Below is a small trained network, with its code and all its weights. Each question gives an input and a target symbol and asks what happens when units are switched off, that is, made to give their printed mean instead of their output.

import numpy as np


def w(rows, s, z=0):
    codes = np.array(rows[::2]) - 128.0
    scale = np.full(codes.shape[1], s)
    scale[-1] = z or s
    return codes * scale


def f(y):
    return np.maximum(y, 0)


def softmax(a):
    e = np.exp(a - a.max(-1, keepdims=True))
    return e / e.sum(-1, keepdims=True)


def log_softmax(a):
    a = a - a.max(-1, keepdims=True)
    return a - np.log(np.exp(a).sum(-1, keepdims=True))


def net(x, mask):
    ids = ['γεζηθλπτφψ'.index(c) for c in x.split()]
    T = len(ids)
    res = E[ids] + P[:T]
    r = res
    for j in range(2):
        rows = slice(3 * j, 3 * j + 3)
        q, k, v = (r @ M[0][rows].T for M in (Q, K, V))
        z = softmax(np.where(np.tri(T) > 0, q @ k.T / 3**0.5, -1e9)) @ v
        o = O[0][rows]
        res = res + np.where(mask[j], z, o[:, -1]) @ o[:, :-1]
    y = f(res @ A[0][:, :-1].T + A[0][:, -1])
    res = res + np.where(mask[2:18], y, B[0][:, -1]) @ B[0][:, :-1]
    return log_softmax(res[-1] @ U[:, :-1].T + U[:, -1])


Q, K, V, O, A, B = {}, {}, {}, {}, {}, {}
E = w([
[113,104,134],'γ',
[119,20,104],'ε',
[129,2,82],'ζ',
[138,76,129],'η',
[244,108,41],'θ',
[70,77,92],'λ',
[194,135,200],'π',
[140,79,70],'τ',
[160,210,222],'φ',
[103,165,175],'ψ',
],0.0089)
P = w([
[85,91,190],'0',
[176,218,15],'1',
[54,90,157],'2',
[218,246,108],'3',
[2,131,128],'4',
[157,163,35],'5',
[5,129,118],'6',
],0.0063)
Q[0] = w([
[43,121,163],'h0',
[131,145,228],'h0',
[184,216,80],'h0',
[86,191,194],'h1',
[222,2,100],'h1',
[215,81,130],'h1',
],0.0077)
K[0] = w([
[188,83,77],'h0',
[66,2,66],'h0',
[69,202,94],'h0',
[139,157,35],'h1',
[79,65,123],'h1',
[67,74,145],'h1',
],0.0081)
V[0] = w([
[135,244,142],'h0',
[122,35,70],'h0',
[217,87,62],'h0',
[56,145,62],'h1',
[195,155,188],'h1',
[254,161,137],'h1',
],0.0087)
O[0] = w([
[206,136,214,6],'h0',
[73,128,23,240],'h0',
[180,103,43,177],'h0',
[57,162,132,139],'h1',
[191,67,175,75],'h1',
[193,2,104,65],'h1',
],0.0083,0.0011)
A[0] = w([
[156,56,237,104],'n0',
[75,138,103,69],'n1',
[91,2,126,168],'n2',
[98,236,15,207],'n3',
[72,212,79,151],'n4',
[164,95,151,36],'n5',
[209,142,55,112],'n6',
[114,142,90,254],'n7',
[84,53,92,116],'n8',
[125,178,68,20],'n9',
[205,159,27,72],'n10',
[27,108,226,131],'n11',
[168,156,99,39],'n12',
[77,48,197,152],'n13',
[137,149,58,79],'n14',
[35,161,203,70],'n15',
],0.0075,0.0052)
B[0] = w([
[131,203,47,159],'n0',
[105,51,161,152],'n1',
[165,143,105,186],'n2',
[154,73,223,255],'n3',
[117,48,184,201],'n4',
[130,165,58,132],'n5',
[64,147,101,158],'n6',
[172,73,172,230],'n7',
[176,161,148,176],'n8',
[87,65,64,136],'n9',
[26,119,86,156],'n10',
[71,170,43,171],'n11',
[98,141,170,130],'n12',
[136,217,2,164],'n13',
[56,86,98,151],'n14',
[35,184,68,150],'n15',
],0.007,0.008)
U = w([
[107,150,108,40],'γ',
[115,88,116,80],'ε',
[135,62,194,51],'ζ',
[132,126,99,52],'η',
[211,79,43,61],'θ',
[58,146,162,47],'λ',
[255,158,112,178],'π',
[231,133,241,253],'τ',
[198,172,74,152],'φ',
[112,170,48,154],'ψ',
],0.0078,0.0056)

Each question gives the input, a string of symbols that net reads in full, and the target symbol t.
The units are the heads (3 rows each of Q, K, V and O) and the neurons (one row each of A and B). Each row of codes is followed by its name. A weight is (code - 128) times the scale printed after its matrix; where a second scale follows, it is the last column's (O, A, B and U).
mask holds one flag per unit, heads first, then neurons. A switched-off unit (its flag False) gives its mean, the last column of its rows in O or B, instead of its output. The means were averaged over made-up inputs and are rounded, as every weight is.
A unit's drop is (log p(t) with every unit on - log p(t) with that unit switched off) / (log p(t) with every unit on - log p(t) with every unit switched off).
The circuit of an input: a set's keep is (log p(t) with only the set's units on - log p(t) with every unit switched off) / (log p(t) with every unit on - log p(t) with every unit switched off). Starting from the 12 units with the biggest drops (on a tie, the unit counted first), units are removed one at a time, each time the one whose removal leaves the highest keep (on an exact tie, the one counted first), for as long as the keep stays at least 0.8.
units of the circuit, in order: the units of the circuit, biggest drop first
top k neurons: the k neurons with the biggest drops, biggest first
which heads matter: for each layer, one digit per head in row order, 1 if its drop is at least 0.15 and else 0, layers parted by /
drop when u is switched off: that unit's drop, to one decimal
input θ ψ ψ λ, target τ: units of the circuit, in order -> h0; n11
input ψ ε φ ψ ζ ψ, target τ: which heads matter -> 00
input θ ψ ψ ψ ζ γ, target τ: which heads matter -> 10
input φ ψ λ ψ ε ε, target τ: units of the circuit, in order -> h0
input λ η ε ψ ψ ε, target τ: which heads matter -> 11
input ε η λ ζ λ ζ, target ζ: which heads matter -> 11
input η ψ λ φ ε, target ψ: which heads matter -> 10
input τ π ψ ψ ψ θ, target τ: which heads matter -> 11
input λ ψ τ ψ ζ ψ, target τ: which heads matter -> 00
input τ ψ λ ε ζ λ, target ζ: which heads matter -> 01
input ζ φ λ ε ψ η, target τ: which heads matter -> 11
input ψ ψ η, target ψ: which heads matter -> 10
input π θ π, target π: which heads matter -> 01
input λ τ π ψ φ τ, target τ: which heads matter -> 10
input ψ ψ ψ ψ ψ ψ θ, target τ: which heads matter -> 10
input ψ ψ ψ τ, target τ: which heads matter -> 10
input ψ φ ψ, target ψ: which heads matter -> 10
input ψ φ φ ψ ε γ ψ, target ψ: top neuron -> n3
input λ ζ φ ψ λ γ, target τ: drop when n11 is switched off -> 0.1
input ψ η γ λ, target τ: drop when n13 is switched off -> 0.1
input ψ ψ φ, target ψ: drop when n8 is switched off -> 0.0
